Here is a tiny trained network, its code and every weight. The questions are about switching its units off for an input and a target symbol, where a switched-off unit gives its printed mean instead of its output.

import numpy as np


def w(rows, s, z=0):
    codes = np.array(rows[::2]) - 128.0
    scale = np.full(codes.shape[1], s)
    scale[-1] = z or s
    return codes * scale


def norm(h):
    return h / np.sqrt((h * h).mean(-1, keepdims=True) + 1e-5)


def f(y):
    return np.maximum(y, 0)


def softmax(a):
    e = np.exp(a - a.max(-1, keepdims=True))
    return e / e.sum(-1, keepdims=True)


def log_softmax(a):
    a = a - a.max(-1, keepdims=True)
    return a - np.log(np.exp(a).sum(-1, keepdims=True))


def net(x, mask):
    ids = ['ΛΣΨβγδζω'.index(c) for c in x.split()]
    T = len(ids)
    res = E[ids] + P[:T]
    r = norm(res)
    for j in range(3):
        rows = slice(2 * j, 2 * j + 2)
        q, k, v = (r @ M[0][rows].T for M in (Q, K, V))
        z = softmax(np.where(np.tri(T) > 0, q @ k.T / 2**0.5, -1e9)) @ v
        o = O[0][rows]
        res = res + np.where(mask[j], z, o[:, -1]) @ o[:, :-1]
    y = f(norm(res) @ A[0][:, :-1].T + A[0][:, -1])
    res = res + np.where(mask[3:7], y, B[0][:, -1]) @ B[0][:, :-1]
    return log_softmax(norm(res)[-1] @ U[:, :-1].T + U[:, -1])


Q, K, V, O, A, B = {}, {}, {}, {}, {}, {}
E = w([
[88,171,129,66,90,48,76,105,82,191,136,132],'Λ',
[209,175,192,113,147,140,142,159,62,91,208,84],'Σ',
[137,205,103,93,169,123,146,128,120,71,41,95],'Ψ',
[189,134,119,95,215,144,86,148,52,173,182,101],'β',
[79,115,190,164,132,195,129,206,113,153,126,121],'γ',
[153,164,103,124,146,185,70,159,103,2,170,123],'δ',
[136,150,188,66,142,199,138,68,116,165,178,197],'ζ',
[119,123,134,132,163,168,72,78,99,51,146,97],'ω',
],0.021)
P = w([
[254,10,54,209,76,137,149,135,181,97,57,169],'0',
[167,125,123,91,153,233,143,179,66,62,158,84],'1',
[160,134,122,113,171,202,145,138,172,77,179,59],'2',
[151,202,113,142,142,182,145,160,91,91,184,121],'3',
[126,187,111,109,161,195,133,156,127,93,179,111],'4',
[124,196,128,112,154,183,123,157,149,88,167,97],'5',
[99,201,126,110,161,178,120,168,141,87,157,113],'6',
[118,220,149,107,141,152,133,171,152,89,142,115],'7',
[103,236,146,115,159,161,144,183,162,125,129,146],'8',
[98,246,180,118,143,139,150,195,187,110,100,128],'9',
[76,225,163,94,183,120,127,190,237,126,124,149],'10',
[86,254,193,80,140,113,124,172,152,115,127,136],'11',
],0.0093)
Q[0] = w([
[171,16,83,172,89,76,153,108,170,156,112,159],'head 1',
[107,226,185,62,227,218,84,152,83,101,164,161],'head 1',
[100,130,147,141,143,85,100,92,114,146,176,174],'head 2',
[186,180,168,167,207,220,114,254,55,45,156,62],'head 2',
[102,162,175,102,108,141,27,122,49,132,203,78],'head 3',
[211,89,114,98,193,178,90,82,119,71,215,244],'head 3',
],0.009)
K[0] = w([
[122,240,153,46,214,147,196,148,96,66,179,123],'head 1',
[126,33,85,89,43,45,101,124,140,155,87,233],'head 1',
[117,89,169,161,142,149,171,85,151,120,98,173],'head 2',
[2,212,175,45,103,43,98,163,190,200,88,177],'head 2',
[141,134,137,158,191,151,124,153,191,137,84,199],'head 3',
[38,244,220,89,119,156,155,132,171,112,78,181],'head 3',
],0.0081)
V[0] = w([
[186,41,129,185,80,78,123,158,152,138,70,162],'head 1',
[112,136,56,97,11,2,50,107,83,145,176,106],'head 1',
[80,70,179,209,86,152,109,194,143,194,223,112],'head 2',
[33,125,98,211,131,125,157,197,125,151,32,86],'head 2',
[126,79,46,181,193,53,157,150,116,111,185,56],'head 3',
[207,186,141,111,155,108,73,117,141,212,110,190],'head 3',
],0.0086)
O[0] = w([
[83,61,74,179,196,180,220,124,63,189,154,21,208],'head 1',
[229,50,169,10,197,93,174,126,75,150,24,148,39],'head 1',
[120,88,215,228,44,180,107,183,2,152,132,134,93],'head 2',
[161,114,146,173,208,78,141,228,120,142,218,118,28],'head 2',
[202,104,161,164,144,37,155,109,39,57,216,161,2],'head 3',
[61,177,78,91,112,227,200,75,70,154,148,121,172],'head 3',
],0.0088,0.0093)
A[0] = w([
[95,78,90,198,115,160,122,248,123,97,171,130,163],'neuron 1',
[68,132,110,155,62,161,120,167,136,163,150,132,86],'neuron 2',
[172,137,136,38,151,141,162,169,175,144,120,149,251],'neuron 3',
[87,156,149,139,178,118,120,154,143,140,154,87,229],'neuron 4',
],0.013,0.003)
B[0] = w([
[118,165,248,139,159,87,150,114,94,245,22,175,224],'neuron 1',
[102,101,174,84,141,176,91,120,179,210,160,177,250],'neuron 2',
[70,156,137,67,131,63,82,137,132,111,144,108,217],'neuron 3',
[131,117,117,156,176,103,170,183,177,101,127,111,228],'neuron 4',
],0.013,0.011)
U = w([
[254,22,11,71,247,189,180,110,51,211,110,104,88],'Λ',
[205,189,183,85,108,106,40,75,128,43,18,232,35],'Σ',
[84,127,123,86,74,25,47,69,92,144,137,61,49],'Ψ',
[200,203,182,87,50,151,234,71,72,40,188,150,122],'β',
[110,87,168,190,156,83,151,146,77,207,94,99,251],'γ',
[115,16,128,148,131,84,2,47,137,43,157,166,252],'δ',
[141,159,66,82,69,245,79,85,209,182,130,166,5],'ζ',
[136,142,47,123,235,67,223,109,195,90,181,156,170],'ω',
],0.0054,0.0018)

Each question gives the input, a string of symbols that net reads in full, and the target symbol t.
The units are the heads (2 rows each of Q, K, V and O) and the neurons (one row each of A and B). Each row of codes is followed by its name. A weight is (code - 128) times the scale printed after its matrix; where a second scale follows, it is the last column's (O, A, B and U).
mask holds one flag per unit, heads first, then neurons. A switched-off unit (its flag False) gives its mean, the last column of its rows in O or B, instead of its output. The means were averaged over made-up inputs and are rounded, as every weight is.
A unit's drop is (log p(t) with every unit on - log p(t) with that unit switched off) / (log p(t) with every unit on - log p(t) with every unit switched off).
The circuit of an input: a set's keep is (log p(t) with only the set's units on - log p(t) with every unit switched off) / (log p(t) with every unit on - log p(t) with every unit switched off). Starting from all 7 units, units are removed one at a time, each time the one whose removal leaves the highest keep (on an exact tie, the one counted first), for as long as the keep stays at least 0.8.
circuit, biggest first: the units of the circuit, biggest drop first
most important unit: the unit with the biggest drop
k most important neurons: the k neurons with the biggest drops, biggest first
heads that matter: for each layer, one digit per head in row order, 1 if its drop is at least 0.15 and else 0, layers parted by /
drop when u is switched off: that unit's drop, to one decimal
input Σ Σ Λ, target Σ: most important unit -> head 1
input β Λ γ, target β: 2 most important neurons -> (neuron 2; neuron 1)
input Σ Ψ δ Σ Σ ζ γ β Σ γ Σ Ψ, target ω: circuit, biggest first -> (head 2; head 3)
input δ Σ γ ω, target γ: heads that matter -> 010
input γ β Σ Ψ γ Σ Σ, target γ: circuit, biggest first -> (neuron 1; head 2)
input Σ Σ δ, target Σ: heads that matter -> 011
input Ψ ζ β Σ δ ζ Σ ω Σ γ Ψ β, target ω: circuit, biggest first -> (head 2; neuron 4)
input Λ γ γ Σ Ψ γ Σ ω, target Λ: heads that matter -> 100
input Σ ζ ζ Λ Σ Ψ, target Σ: heads that matter -> 100
input β β Σ ω β, target Λ: 3 most important neurons -> (neuron 3; neuron 1; neuron 2)
input Ψ Λ ζ Ψ γ, target Ψ: heads that matter -> 101
input γ Λ Σ ω δ, target γ: heads that matter -> 101
input ω β Λ, target ω: 3 most important neurons -> (neuron 1; neuron 3; neuron 2)
input Σ Ψ Σ Λ ζ δ, target Σ: circuit, biggest first -> (head 1)
input Σ Ψ Ψ ω Σ β γ Ψ γ δ, target γ: drop when neuron 3 is switched off -> 0.0
input Σ Σ Σ, target β: drop when head 3 is switched off -> 0.9
input β ζ δ Σ Σ Λ, target β: drop when neuron 1 is switched off -> 0.1
input Σ β Σ Σ Σ Σ, target β: drop when head 2 is switched off -> 0.3
